Below are the code and all the weights of a small trained network. Each question names an input and a target symbol and asks about switching units off, where a switched-off unit gives its printed mean instead of its output.

import numpy as np


def w(rows, s, z=0):
    codes = np.array(rows[::2]) - 128.0
    scale = np.full(codes.shape[1], s)
    scale[-1] = z or s
    return codes * scale


def norm(h):
    return h / np.sqrt((h * h).mean(-1, keepdims=True) + 1e-5)


def f(y):
    return y / 2 * (1 + np.tanh(0.7978845608 * (y + 0.044715 * y**3)))


def softmax(a):
    e = np.exp(a - a.max(-1, keepdims=True))
    return e / e.sum(-1, keepdims=True)


def log_softmax(a):
    a = a - a.max(-1, keepdims=True)
    return a - np.log(np.exp(a).sum(-1, keepdims=True))


def net(x, mask):
    ids = ['γδζξπσω'.index(c) for c in x.split()]
    T = len(ids)
    res = E[ids] + P[:T]
    u = 0
    for l in range(2):
        r = norm(res)
        for j in range(3):
            rows = slice(3 * j, 3 * j + 3)
            q, k, v = (r @ M[l][rows].T for M in (Q, K, V))
            z = softmax(np.where(np.tri(T) > 0, q @ k.T / 3**0.5, -1e9)) @ v
            o = O[l][rows]
            res = res + np.where(mask[u + j], z, o[:, -1]) @ o[:, :-1]
        u += 3
        y = f(norm(res) @ A[l][:, :-1].T + A[l][:, -1])
        res = res + np.where(mask[u : u + 4], y, B[l][:, -1]) @ B[l][:, :-1]
        u += 4
    return log_softmax(norm(res)[-1] @ U[:, :-1].T + U[:, -1])


Q, K, V, O, A, B = {}, {}, {}, {}, {}, {}
E = w([
[40,84,114,56,114,107,152,116,129],'γ',
[50,104,133,97,108,169,186,105,154],'δ',
[108,127,109,133,70,177,6,152,50],'ζ',
[68,202,105,46,161,50,167,124,91],'ξ',
[159,120,94,173,193,111,127,6,127],'π',
[120,144,85,93,232,183,128,120,113],'σ',
[166,122,184,104,185,124,44,101,95],'ω',
],0.018)
P = w([
[222,167,62,115,28,94,190,214,247],'0',
[27,136,102,178,126,108,46,186,249],'1',
[61,153,99,144,111,126,58,143,228],'2',
[52,122,143,175,160,126,93,195,206],'3',
[54,117,131,138,144,130,111,154,190],'4',
[55,112,147,123,146,137,119,150,171],'5',
[64,119,143,113,139,146,136,128,156],'6',
[63,120,147,107,127,157,145,117,132],'7',
[76,124,150,97,118,166,159,105,115],'8',
[80,121,152,97,107,181,174,98,96],'9',
[83,122,163,92,98,198,196,93,73],'10',
[103,113,160,94,94,190,190,92,51],'11',
[117,113,163,90,82,197,195,94,24],'12',
],0.011)
Q[0] = w([
[132,137,172,139,173,116,126,163,195],'L0H0',
[228,130,123,165,58,116,107,213,140],'L0H0',
[147,109,142,127,124,89,201,114,143],'L0H0',
[63,133,139,126,85,141,164,105,165],'L0H1',
[162,185,123,161,155,170,110,134,159],'L0H1',
[71,64,127,135,145,137,129,115,76],'L0H1',
[96,132,128,111,161,128,159,120,124],'L0H2',
[161,130,111,115,35,160,109,140,64],'L0H2',
[72,69,101,73,112,121,183,5,97],'L0H2',
],0.016)
K[0] = w([
[80,124,160,120,204,115,90,113,170],'L0H0',
[122,134,67,172,106,69,111,153,230],'L0H0',
[66,147,106,115,167,117,176,91,120],'L0H0',
[169,123,120,162,178,213,136,92,62],'L0H1',
[157,112,77,131,139,78,89,180,179],'L0H1',
[87,72,174,121,102,168,115,95,67],'L0H1',
[118,120,173,169,177,159,144,76,86],'L0H2',
[114,140,77,157,9,136,147,124,107],'L0H2',
[138,141,157,69,155,153,179,71,29],'L0H2',
],0.013)
V[0] = w([
[85,95,131,168,85,59,160,122,78],'L0H0',
[172,198,193,84,229,225,70,171,100],'L0H0',
[166,117,254,147,72,56,79,83,142],'L0H0',
[100,117,129,136,65,95,96,248,166],'L0H1',
[162,162,141,187,69,184,177,155,219],'L0H1',
[193,65,38,107,143,159,159,132,56],'L0H1',
[150,13,150,20,105,182,57,243,134],'L0H2',
[173,51,74,139,133,191,128,117,192],'L0H2',
[96,188,51,155,127,97,130,137,101],'L0H2',
],0.0081)
O[0] = w([
[157,153,68,177,74,77,135,97,94,81],'L0H0',
[60,153,157,61,163,183,65,96,174,220],'L0H0',
[47,176,255,183,107,67,238,23,128,3],'L0H0',
[129,174,66,116,86,128,165,116,126,164],'L0H1',
[107,179,162,86,108,175,58,79,150,8],'L0H1',
[69,128,110,104,145,44,117,128,157,45],'L0H1',
[207,82,152,45,96,107,125,102,118,101],'L0H2',
[106,28,128,100,148,88,37,166,138,145],'L0H2',
[126,174,151,151,127,180,182,199,158,154],'L0H2',
],0.0089,0.0038)
A[0] = w([
[195,206,183,130,150,95,122,65,216,70],'L0N0',
[101,200,72,28,55,135,104,152,107,231],'L0N1',
[65,113,103,81,127,78,149,118,140,4],'L0N2',
[114,110,255,62,237,92,67,65,227,111],'L0N3',
],0.0086,0.0014)
B[0] = w([
[116,157,124,97,188,103,207,61,213,139],'L0N0',
[176,104,184,194,228,190,119,170,148,254],'L0N1',
[166,108,140,203,125,235,118,161,204,162],'L0N2',
[153,107,205,2,204,153,188,35,170,234],'L0N3',
],0.0078,0.0076)
Q[1] = w([
[84,183,176,152,102,3,170,110,219],'L1H0',
[30,185,179,94,91,92,189,145,180],'L1H0',
[64,168,93,72,211,59,118,136,186],'L1H0',
[158,85,143,115,139,135,198,174,108],'L1H1',
[90,127,174,70,159,110,142,117,195],'L1H1',
[232,131,166,35,157,200,58,84,88],'L1H1',
[99,178,188,118,141,191,151,139,165],'L1H2',
[121,207,157,186,74,139,172,131,132],'L1H2',
[163,87,63,94,157,112,235,122,217],'L1H2',
],0.011)
K[1] = w([
[138,126,150,156,112,106,130,152,204],'L1H0',
[130,144,168,144,124,79,102,130,208],'L1H0',
[145,135,80,126,149,137,136,179,216],'L1H0',
[122,65,144,97,116,154,142,109,114],'L1H1',
[106,114,190,154,159,108,121,114,152],'L1H1',
[145,160,146,104,98,118,134,177,176],'L1H1',
[163,149,131,94,179,109,101,94,121],'L1H2',
[116,199,125,172,182,104,157,149,131],'L1H2',
[90,125,167,94,159,168,147,152,8],'L1H2',
],0.016)
V[1] = w([
[97,146,167,128,14,87,20,170,121],'L1H0',
[102,173,172,101,142,162,95,114,2],'L1H0',
[157,71,223,174,130,169,179,204,130],'L1H0',
[21,79,126,121,123,244,104,151,90],'L1H1',
[87,164,203,134,99,70,168,166,77],'L1H1',
[84,105,200,77,75,81,80,219,115],'L1H1',
[94,132,106,139,58,173,98,80,8],'L1H2',
[79,141,200,199,198,187,211,156,152],'L1H2',
[87,71,133,114,35,240,82,90,182],'L1H2',
],0.0073)
O[1] = w([
[97,149,165,176,142,151,209,102,146,65],'L1H0',
[137,155,66,179,207,113,141,191,254,78],'L1H0',
[117,196,156,108,52,146,105,80,199,230],'L1H0',
[193,216,114,144,133,106,160,147,103,198],'L1H1',
[183,114,83,113,92,167,121,139,144,3],'L1H1',
[165,156,82,70,84,185,139,129,100,65],'L1H1',
[67,110,115,155,70,228,43,160,204,36],'L1H2',
[148,153,193,142,116,145,149,147,136,177],'L1H2',
[101,96,138,170,23,116,58,45,167,205],'L1H2',
],0.0085,0.0059)
A[1] = w([
[54,116,163,248,147,45,106,129,81,74],'L1N0',
[88,118,15,61,197,142,61,166,157,1],'L1N1',
[122,188,150,123,152,154,85,119,122,116],'L1N2',
[117,139,133,110,97,153,68,98,123,97],'L1N3',
],0.014,0.008)
B[1] = w([
[89,179,170,171,116,4,141,182,169,254],'L1N0',
[105,156,44,77,157,119,69,177,112,212],'L1N1',
[105,84,75,122,92,91,166,101,129,176],'L1N2',
[153,184,163,102,152,101,120,153,112,159],'L1N3',
],0.02,0.0091)
U = w([
[87,129,9,35,193,148,44,149,131,167],'γ',
[88,129,153,165,139,13,123,161,147,195],'δ',
[228,204,194,104,79,166,18,129,95,42],'ζ',
[147,73,103,194,142,233,98,106,234,214],'ξ',
[198,194,87,109,201,182,254,168,87,6],'π',
[147,43,19,97,14,94,162,57,73,187],'σ',
[92,90,178,18,186,139,175,21,137,192],'ω',
],0.0058,0.0014)

Each question gives the input, a string of symbols that net reads in full, and the target symbol t.
The units are the heads (3 rows each of Q, K, V and O) and the neurons (one row each of A and B). Each row of codes is followed by its name. A weight is (code - 128) times the scale printed after its matrix; where a second scale follows, it is the last column's (O, A, B and U).
mask holds one flag per unit, layer by layer, with each layer's heads first. A switched-off unit (its flag False) gives its mean, the last column of its rows in O or B, instead of its output. The means were averaged over made-up inputs and are rounded, as every weight is.
A unit's drop is (log p(t) with every unit on - log p(t) with that unit switched off) / (log p(t) with every unit on - log p(t) with every unit switched off).
The circuit of an input: a set's keep is (log p(t) with only the set's units on - log p(t) with every unit switched off) / (log p(t) with every unit on - log p(t) with every unit switched off). Starting from the 12 units with the biggest drops (on a tie, the unit counted first), units are removed one at a time, each time the one whose removal leaves the highest keep (on an exact tie, the one counted first), for as long as the keep stays at least 0.8.
units of the circuit, in order: the units of the circuit, biggest drop first
most important unit: the unit with the biggest drop
k most important neurons: the k neurons with the biggest drops, biggest first
top k neurons in layer l: the k neurons of layer l with the biggest drops, biggest first
which heads matter: for each layer, one digit per head in row order, 1 if its drop is at least 0.15 and else 0, layers parted by /
drop of u: that unit's drop, to one decimal
input ξ ξ γ σ π ζ ω γ π γ ζ, target ξ: which heads matter : 001 / 110
input ω γ γ γ σ ξ π σ δ ζ, target ω: units of the circuit, in order : L0H0, L1N0
input δ γ ζ ω γ γ γ γ γ π ζ ξ ζ, target δ: most important unit : L0H1
input ζ π π ζ, target ζ: units of the circuit, in order : L0H2, L1N3, L1N0, L1N1
input ζ π γ γ π π ω δ σ γ γ, target γ: units of the circuit, in order : L0H0, L1N1
input ω ζ ζ σ ξ π δ δ π γ ξ γ, target π: which heads matter : 001 / 001
input γ σ δ ζ, target γ: which heads matter : 101 / 001
input ξ γ ζ γ π π π γ ξ δ, target π: which heads matter : 001 / 000
input γ σ π γ π π ζ γ π σ ζ ξ, target γ: which heads matter : 100 / 100
input ζ γ ζ ζ, target ζ: which heads matter : 001 / 001
input σ σ ζ, target σ: 4 most important neurons : L1N2, L1N0, L1N1, L0N3
input π γ γ π γ ζ γ γ, target ξ: which heads matter : 000 / 001
input ξ γ δ ζ γ π σ δ γ ζ γ ζ, target ξ: 2 most important neurons : L1N0, L0N1
input γ δ ω γ ω π ξ γ δ, target π: which heads matter : 101 / 000
input π ξ ζ δ π π ζ ζ γ, target ξ: which heads matter : 001 / 000
input π π δ δ δ γ, target ζ: which heads matter : 110 / 000
input π δ ζ γ δ π γ ζ ξ, target π: most important unit : L1H2
input ω γ ζ γ ξ, target π: which heads matter : 001 / 000
input ω ω ζ π γ δ δ, target ζ: which heads matter : 110 / 001
input ω γ π ζ, target ω: which heads matter : 100 / 000
input γ γ π ω ξ π π σ ξ, target γ: units of the circuit, in order : L0H0
input γ γ δ γ π ζ ω γ σ σ ζ σ σ, target γ: which heads matter : 000 / 000
input γ γ γ ζ δ π γ ζ ξ γ, target π: which heads matter : 001 / 000
input σ ξ π γ ζ ζ σ γ ζ, target σ: 3 most important neurons : L1N2, L1N0, L0N3
input π γ γ ζ δ π γ γ γ, target σ: 3 most important neurons : L1N0, L0N1, L1N1
input ζ σ π γ γ δ ω σ γ γ δ, target ζ: top 3 neurons in layer 1 : L1N0, L1N3, L1N1
input γ ζ δ ω ξ π σ π ζ ω ζ γ σ, target γ: most important unit : L1N1
input γ δ γ γ δ γ γ, target ζ: drop of L0N3 : 0.1
input σ ω ω ζ γ σ σ π π, target γ: drop of L0H0 : 1.3
